In the rows, 128 means zero.
Each row is followed by its class.
[141 120 109 118 110 173 143  56 151 120 102  97 103 127  97 119 135  85
 129 114 127 103 147 138 167 105 130 100 131 127 141  92 127 123 120 149
 124 127 143 133 136 116 155 129 107 138 141]	<133>
[ 75  95 185 153 195 134 167 110  93 104 118 160 138 140 101 171  91  72
 164 166 129 124  81  91  61 108 105  44 144 180 115 164 156 178  25  76
  81 125 127 136  98 129  76  81 170 109 156]	<71>
[146 120 131 107 135 178 152  85 118 131 135  88 109 132 129  95 146 112
 138  92 144 120 119 160 145  97  90 158 103 113 159  93 106 114 161 120
 131 115 114 141 111 107 120 113 115 124 131]	<167>
[142 104 128 143 127 180 157  25 117 127 111 113  92 154  82 135 125  63
 129 125 143 101 109 112 147  85 110  45 117 162 169 130 142 146 113 137
  93 119 146 135 102 125 118 126  90 135 153]	<167>
[160 114 137 140 163 156 180 146 173 114 119 121  98 140 125 152 100 109
 115  81 134 135  93 207 173  77 110 111  90 144 130 154 137 105  94 127
 140  77 127 133 104 168  86 103 150 155 128]	<172>
[128 125 156 130 158 115 162 135 125 130 116 127 149 106 155 134 118  93
 137 114 127 160 103 158 124 122 125 101 104  95 148 120 116  98 101 128
 150 114  87 131 108 135  91  96 154 107 103]	<133>
[179 148  92 116  82 136 115 119 149 142 135 109 125 127 137 119 145 128
 111 110 119 137 147 146 169 143 143 146 114  92 166 100 103 127 194 177
 155 130 109 123 138 123 148 162  87 141  87]	<123>
[106 101 142 117  96 147 144  62  57 135 124 131 132 126 106 116 155  64
 150 145 133 128 102  83  92 100 105  91 136 128 141 106 120 125  99 120
  86 152 136 129  99 104 134 100 120  83 158]	<133>
[115 111 150 152 144 111 147  90  98 147 122 138 139 106 113 125 138  91
 130 142 132 127 123  94 107 130 115  93 127 116 151 118 121 139 128 121
 127 128 100 134 106 110 130 137 119 112 114]	<6>
[107 121 164 110 188 117 159 165 121 132 123 138 141 125 122 123 106 135
 150 123 144 140 106 140  94 108 106 154 129 132 114 131 133 123 113  59
 141 125  93 150 113 116  74 120 169 132 119]	<170>
[113 112 152 108 217 119 178 140 168 129 111 100 138  98 141 109 110 135
 140  88 138 121 127 189 124 117 114 164 100 105 122  85 124 104 133  83
 173  90  75 137 143 112  94 105 182 119 114]	<78>
[155 141 111 114  81 157 118 145 143 107 143 138 107 164  93 156 112 128
 122 140 128 123 122 131 159  86 138 131 167 165 112 151 145 128 117 150
 107 144 169 136 126 133 122 159 112 168 138]	<170>
[150 123  98 130  53 177 126  32 135 122 116  92 103 129 108 119 153  80
 118 126 125 115 149 120 163  88 136  89 154 110 150  81 115 100 119 182
 108 143 161 113 132 115 193 135  87 113 163]	<164>
[144 135 134 120  91 136 161 122 159 106 121  99 137 107 164 130 138  95
 123 103 118 173 116 195 161  86 153 101 120  75 131 100 107  64  80 178
 150 116 141 118 137 144 136  75 147  95 137]	<133>
[105 137 141 120 162 121 140 129 130 114 133 117 132 114 142 136 116 113
 130 121 130 133 126 152 133 118 128 139 118 130 113 118 140 126 104 127
 143 118 109 138 134 120 121 115 148 127 121]	<78>
[ 99 106 179 147 189 105 173 127 110 123 102 152 158 118 124 145  96  95
 150 138 146 145  82 133  70 122 112  86 119 127 137 128 126 135  69  88
 131 114  82 130  95 132  64  92 179  91 131]	<71>
[164 144 110 107  75 173 124 118 152 120 149 103 106 145 133 135 131 125
 112 106 134 137 136 169 184  88 129 154 136 128 130 127 113 101 113 175
 120 127 156 127 121 145 147 133 112 141 137]	<164>
[ 87 121 190 132 218 112 182 201 124 110 127 138 157 113 162 134  95 143
 147 114 146 173  76 169  81 100 113 142 105 124 103 160 140 118  53  43
 145 108 105 140 112 154  39  64 206 114 145]	<170>
[123 124 164 132 212  94 150 184 149 131 111 142 150 119 139 149  82 154
 143 115 141 138 112 165 100 149 119 160 113 129 126 134 131 124 123  89
 156 102  66 138 113 143  67 124 179 132  89]	<71>
[128 152 124 115 166  92 108 193 171 118 137 181 135 157  89 171  69 170
 133 167 131 109 136 104 107 147 143 129 178 184  87 183 176 159 125 100
 133 141 106 155 145 142  80 183 158 183  93]	<123>
[107 118 142 147 122 153 132  60  96 120 126 113 118 132 105 136 129  75
 139 143 135 115 131 106 113 124 114  89 133 142 148 109 125 147  96 132
 102 144 128 138 123 113 147 114 122 118 142]	<71>
[146 127 118 113 116 172 140 101 126 130 132  95 108 142 112 115 135 114
 135 106 139 122 134 146 156  93 119 155 126 132 142 101 125 129 147 126
 124 124 143 137 116 111 120 138 106 149 134]	<170>
[155 150 121 134  95 161 163 115 156  93 144  88 122 126 170 147 130  71
 112 102 122 183 122 206 194  85 148 102 104  90 144 124 111  79  64 197
 140 112 147 137 130 152 130  81 124 127 133]	<133>
[177 143  89 117  42 145  96  99 143 121 120 127 116 147 103 140 145 117
 115 140 107 123 150 124 169 124 167 111 170 122 137 109 124  97 144 211
 115 145 160 111 139 128 175 161  83 133 118]	<133>
[130 136 146 131 176 110 161 155 142 124 119 124 141 108 155 143 106 122
 129 104 128 140 108 166 142 114 127 131 103 110 144 115 127 104 122 133
 160 106  80 132 118 131  91 123 151 134  92]	<78>
[128 134 132 120  81 124 119 125 103 135 146 129 140 119 145 130 150 113
 126 134 132 159 121 122 123 103 128 127 140 106 132 116 110  99 103 146
 114 143 128 127 116 135 153 116 131  95 133]	<164>
[157 129 127 134 106 155 135  81 120 130 121 109 114 133 129 121 142 104
 120 113 137 128 125 139 153 119 122 110 113 114 168 115 113 112 153 159
 133 123 121 127 110 124 135 134  94 123 115]	<167>
[131 109 146 129 208 115 148 147 136 146 112 153 112 128 103 135 102 138
 139 113 138 101 110 140 112 140  94 142 111 150 127 135 145 144 147  62
 141  92  79 143 101 130  82 145 151 147  94]	<172>
[159 112  99 139  69 166 128  44  93 148 124 108  99 127 102 109 167  67
 119 117 126 108 139 116 148 124 107 106 115 108 176  80  99 131 168 161
 122 129 123 127 109  97 177 154  71 121 120]	<172>
[149 131 102 118  47 176 105  75  94 125 134 128 111 155  85 122 155  92
 132 148 123 104 139  79 143 104 127 117 169 143 148 105 123 141 154 161
  96 166 162 127 114  97 165 168  72 144 139]	<170>
[132 120 157 115 190 122 186 161 179 109 108 120 142 118 148 136  94 125
 138  97 129 157 101 209 134  93 131 121 114 113 108 134 134  82  64 109
 159  91 110 134 128 154  66  75 188 114 131]	<133>
[167 162  94 123  89 162  91  94 154 113 138 101  89 153 101 141 120 129
 108 130 138 103 159 136 189 126 124 136 145 154 143 128 135 133 164 170
 130 135 139 157 146 117 172 187  75 187 112]	<167>
[161 143 101 115  96 117 124 158 196 108 141 156 120 159  69 170  88 147
 109 151 123 115 128 146 152 103 159 100 180 172 104 162 154 129 121 151
 131 133 147 140 154 146 121 175 134 172 118]	<123>
[121 133 171 123 153 113 170 174 118 114 143 145 146 136 150 145 109 128
 133 124 141 169  78 162  98  90 112 117 121 123 119 160 120  96  82 103
 129 120 112 144 108 152  73  82 171 109 137]	<167>
[139 142 115 107 153 133 108 124 149 123 131 134 117 133 101 126 115 131
 137 135 128 101 159 120 136 151 117 160 143 137 126 118 141 153 169 112
 149 138  91 151 141 105 136 172 120 170  94]	<123>
[130 159 137 114 169  71  85 206 150 128 139 162 154 131 129 146  88 180
 134 149 128 120 159 129 100 185 137 191 156 139  96 140 141 133 163 107
 155 138  70 148 144 135 116 179 159 163  80]	<71>
[148 115 133 144 171 170 169 101 166 128 121 102 103 132 129 143 108 104
 114  93 147 130 109 182 176  86 113 103  97 138 147 143 136 116  94 124
 127  88 133 126 102 151  96 112 130 136 132]	<164>
[137 128 116 112 108  96  97 122 126 143 117 151 125 125  96 121 141 146
 131 143 126 102 147  93 101 152 127 142 166 129 123  97 129 118 172 113
 139 133 109 135 141 115 176 168 127 129 117]	<172>
[132 112 142 123 177 113 164 148 168 116 102 137 118 121 102 143  93 134
 136 115 129 114 112 161 116 106 105 125 135 140 108 126 144 114 110  89
 148 101 103 145 131 132 100 130 170 147 126]	<172>
[151 138 115 124 161 152 121 125 152 128 129  90  97 121 130 112 122 135
 126  95 137 108 159 166 166 146  91 193 109 122 141  97 117 127 166 110
 159 110  90 159 140 111 152 157 124 172 100]	<172>
[147 153 137  97 124  87 112 201 148 141 148 126 157 102 160 112 132 180
 116 111 122 154 148 162 135 148 125 215 137  85 116 114  94  92 188 145
 179 125  77 138 137 124 144 157 140 134  73]	<6>
[131 147 134 132 106 108 115 154 134 109 143 129 140 115 162 142 130 114
 123 128 122 169 133 154 149 128 138 134 128  95 124 123 111  93 112 161
 147 133 114 139 136 138 162 117 138 125 117]	<60>
[168 133 104 135  56 142 117  81 117 141 126 123 118 131 119 137 154  82
 114 130 127 132 135 116 170 121 146  93 129 115 163 112 117 109 141 199
 120 137 143 124 118 128 169 148  84 124 110]	<133>
[133 121 129 114 131 118 159 122 159 114 112 139 141 123  98 138 105 124
 137 134 128 124 122 137 114 107 129  98 152 124 125 119 130 122 120 111
 145 131 111 136 138 122 108 132 152 129 131]	<123>
[120 112 156 132 140 113 181 124 161 106 121 152 131 127  97 158  99 107
 116 140 135 144 102 155 120  79 145  73 153 145  96 159 145 113  46 132
 128 111 147 129 126 151  98 107 164 120 157]	<6>
[146 136 124 138 133 120 147 124 137 124 120 143 131 137 123 158 106 104
 121 130 124 123 109 135 147 110 144  93 128 141 139 137 140 124 114 172
 136 116 115 123 115 131 112 144 124 138 111]	<78>
[176 153 117 118 158 127 100 165 181 140 123 148 107 163  87 153  79 182
 115 129 135  88 135 130 167 158 124 152 150 189 127 163 161 150 189 118
 139 116 109 149 128 139  98 215 110 207  71]	<167>
[106 137 145 129 196 125 150 139 147 111 140 117 121 124 131 145  97 120
 130 122 138 117 122 155 140 114 121 135 117 154 110 132 157 138  92 105
 135 108 108 149 137 125  94 124 159 151 118]	<78>
[185 154  82 105  84 124 100 132 186 131 129 113 116 130 103 124 127 166
 106 117 117 108 187 156 181 145 153 190 165 109 133  89 112  99 211 190
 167 125 112 132 150 114 169 205  91 174  85]	<6>
[130 141 128 141  90 150 121  74 118 112 132 103 123 122 148 135 139  76
 119 137 120 143 138 124 146 112 132  90 135 112 137 115 116 121  77 174
 114 140 138 121 126 129 173 115 105 116 148]	<164>
[112 122 160 101 185  85 138 143 135 135 103 142 151 107 126 111 110 164
 145 126 140 122 128 133  75 148 119 156 135 115 118 110 126 121 157  76
 169 121  76 143 133 116 109 132 165 116 115]	<167>
[128 123 133 133 129 185 168  51 121 114 126  62 106 109 152  99 158  56
 132  95 128 141 128 163 169  97 105 106  84  90 166  85 106 115  88 150
 132 124 133 143 132 110 143  73 115 111 145]	<133>
[112 128 160 126 225 129 182 159 176 105 131 126 128 123 127 152  74 123
 142 112 134 138 105 183 129 102 106 117 107 143 114 159 153 139  74  69
 152 105  93 161 136 142  58  97 186 158 120]	<123>
[152 152 111 121 112 124 140 143 187 110 127  89 127 121 145 143 112 141
 111 100 121 133 143 192 182  96 157 144 130 117 127 106 125  78 134 181
 160 108 132 129 155 138 143 139 132 149 119]	<78>
[ 94 106 166 141 223 152 184 108 133 118 117 100 122 105 150 124 106  91
 146  93 146 145 109 173 130 111  89 130  76 118 135 119 126 128  80  75
 136 102  91 152 115 129  88  75 171 125 138]	<60>
[113 111 149 134 125 153 158 116 107 114 138 141 115 163  94 163 102  93
 137 141 151 131  88 129 105  80 119  91 139 179 116 157 144 146  55 121
  78 123 159 133 100 147  87  98 150 124 162]	<71>
[173 140  96 112  84 148 111 104 181 123 118  97 115 132 105 124 132 142
 123 108 123 104 160 163 177 122 139 163 144 122 147  85 118 103 175 173
 148 124 130 133 148 120 166 168 105 149 113]	<71>
[164 135 106 135 118 152 119 102 142 135 117 110 108 139 102 124 128 119
 118 120 136 113 150 127 168 135 135 136 132 126 162 102 124 135 173 150
 142 129 116 135 125 112 140 176  90 164  96]	<170>
[194 143  78 144  19 177 102  68 128 122 137 110  93 147 117 137 162  86
 102 118 108 121 145 136 198 123 139 103 129 106 181 104 100 116 169 222
 123 128 153 116 117 131 194 166  49 149 118]	<172>
[134 129 146 141 167 139 162 129 156 102 131 129 118 129 122 151  97 110
 129 123 130 130 124 156 148 100 123 122 135 142 121 149 143 119  85 141
 141 112 121 144 120 137 102 125 145 158 127]	<6>
[118 105 147 120 171 170 166 103 118 133 128 101 116 129 137 119 119 105
 135 101 148 135 104 157 122  91  92 135 102 134 124 122 124 137  82  91
 109 106 126 126 104 134  90  85 147 110 157]	<164>
[107 106 164 110 182 141 189 155 125 120 130 138 125 135 120 144  97 106
 140 115 148 148  70 163 109  76 111 104 110 158  99 161 150 123  43  82
 107 109 132 142 109 148  43  73 188 119 145]	<133>
[124  97 147 158 149 151 162  62 112 134 115 131 110 129  86 140 129  72
 130 133 128 107 110 102 132 107 115  62 122 151 156 132 135 149 106 125
 105 116 125 127  99 122 112 125 111 128 134]	<6>
[105 129 155 137 141 130 154 131 128 106 140 105 143  94 182 120 135  85
 126 105 135 186 113 185 138 110 116 125  87  72 139 111  95  96  73 130
 152 122 103 139 132 140 139  64 162  99 142]	<60>
[111 119 144 147 139 149 158  68 111 114 130 104 127 111 123 122 137  71
 130 127 126 131 139 124 129 110 112 100 123 119 141 107 116 134  91 135
 131 132 119 144 126 111 141 107 124 122 148]	<6>
[177 150 107 144  38 130 100  96 112 129 121 137 128 144 129 148 144 104
 112 144 122 140 126 109 155 116 148  81 148 120 162 131 116 102 144 209
 121 144 139 117 115 134 170 160  73 126 118]	<167>
[181 160  82 129  12 148  74  83 116 140 134 100 131 125 136 113 178 113
 109 130 106 135 172 108 182 151 164 134 143  78 185  75  88 114 214 218
 144 158 136 111 134 105 210 185  45 132  98]	<170>
[142 127 128 123 125 142 143 113 176 113 116 107 119 132 103 141 108 124
 127 114 132 125 133 171 152 103 136 129 136 133 136 109 131 112 123 145
 135 113 134 135 136 136 127 134 137 144 129]	<71>
[171 154 117 107 131 116 120 170 196 122 123  99 128 123 142 116 112 187
 111  94 132 133 150 197 168 134 140 186 128 104 126 108 114  88 180 143
 181 104 102 141 154 138 134 156 131 156  96]	<167>
[159 158 103 115  88 126  88 133 126 131 140 113 130 122 151 120 148 130
 122 130 114 143 158 134 158 162 146 165 138  93 139 101 113 105 163 183
 146 140 111 133 143 113 173 154  98 134  85]	<133>
[116  98 137 122 129 163 161  94 100 128 134 102 117 116 135 108 147  84
 148  99 142 140 110 148 132  93  97 137  95 105 150  90 100 113 120 111
 115 120 120 135 107 116 127  80 142 102 153]	<60>
[ 93 123 142 134 154 147 157  71 107 119 123  88 122 108 142 117 132  78
 131 112 139 124 127 136 129 111 120 121  99 125 132  94 128 131  94 125
 137 122 115 138 131 108 137 100 131 114 147]	<78>
[121 112 119 159  35 172 121  15  66 121 127  79 126 109 136 105 188  29
 135 137 118 136 141  94 121 115 121  83 118  90 180  65  89 116 113 192
 105 162 139 119 126  89 210 102  78  77 153]	<71>
[160 119 134 133 173 158 158 120 170 129 115  87 116 124 148 122 119 120
 130  76 141 133 119 192 170 113 109 161  76 117 164 107 124 116 142 132
 151  87 109 131 116 142  93 112 133 137 112]	<71>
[160 132 110 123  95 144 129 125 179 101 120 138 107 144 101 157 104 124
 119 125 122 126 130 162 173 107 152 115 155 130 123 123 129 106 121 175
 133 123 147 125 135 144 141 144 126 157 134]	<60>
[118 123 137 108 217 113 141 194 148 126 133 152 118 153  93 156  70 166
 142 128 146  90 115 138 111 117 110 179 146 194  91 147 169 145 133  73
 123 108 100 148 120 125  51 157 171 173 105]	<78>
[123 117 129  99 141 111 104 146  97 151 134 141 135 119 120 109 132 148
 149 122 133 122 141 111 105 161 109 196 128 120 131  98 114 126 194  95
 131 137  82 140 115 107 133 155 133 134  99]	<60>
[143 134 125  89 164 103 124 195 155 139 142 156 130 136 103 136 100 174
 143 129 136 116 127 141 118 135 112 193 142 142 112 139 135 137 175  90
 148 124  80 152 131 117  97 163 159 159  80]	<123>
[127 120 150 144 137 117 148 119 126 127 122 145 139 137 117 157 112 101
 127 138 141 141 100 128 116 117 131  85 127 140 141 142 134 131  98 138
 114 117 121 126 104 149 103 118 142 114 124]	<71>
[134 145 134 114  92 123 112 163 107 125 139 127 153 127 150 124 134 133
 134 132 129 158 131 128 114 122 133 153 148 103 128 115 108 108 140 132
 138 145 121 125 122 123 133 134 129 128 120]	<170>
[116 102 140 142  72 158 159  45 125 105 114 122 119 139  86 149 130  60
 135 144 127 127 107 126 123  64 140  33 156 143 134 119 133 112  54 160
  87 135 176 118 122 133 151  93 130  97 180]	<71>
[107  89 146 135 127 166 164  79  81 120 134 130 115 131 109 137 129  62
 148 127 141 131  92 116 109  83  95  87 119 135 149 120 120 130  92 116
  85 133 138 127  93 122 117  87 138 114 165]	<60>
[162 123  94 111 196 153 142 110 172 156 124 127  93 140  72 122 109 153
 131 109 151  56 158 127 167 150 108 174 116 170 146 122 155 178 208  67
 131 105 106 148 124 109 107 199 114 194  94]	<123>
[133 152 144 102  97  77 107 225 119 117 152 177 164 135 155 165 107 150
 127 153 116 188  94 149 100 122 160 135 160 118  96 169 127  87  85 150
 128 140 121 124 126 166 102 112 164 113 112]	<133>
[172 157 113 130 107  89 115 195 158 125 132 163 140 142 134 168  96 148
 109 135 117 150 121 162 142 137 143 131 145 125 116 155 126 114 136 166
 150 108 106 126 118 156 117 168 133 154  93]	<172>
[164 139 125 130 112 139 142 137 142 116 124 138 120 138 132 156 116 113
 120 121 125 144 107 156 166 112 146 100 127 120 147 147 129  97 105 175
 129 119 130 123 110 150 103 125 122 136 104]	<133>
[135 115 130 129 111 141 124  70  92 148 117 109 136 110 129 102 159  92
 140 119 138 120 140 108 116 146 112 133 111  90 180  66  98 127 177 140
 131 135  93 121 112 102 157 133 109 102 112]	<71>
[114 123 134 120 209 156 159 111 163 110 124 117  94 146  87 150  80 118
 127 117 145  80 127 152 150 111 109 133 121 192 104 144 170 161 105  92
 125 103 121 153 132 119  78 147 139 180 126]	<78>
[164 129 124 126 146 143 141 132 147 126 120 123 123 127 138 137 117 114
 125 105 130 139 123 167 162 128 130 134 111 110 150 121 128 110 141 157
 147 106 111 125 110 137 101 130 122 141  92]	<133>
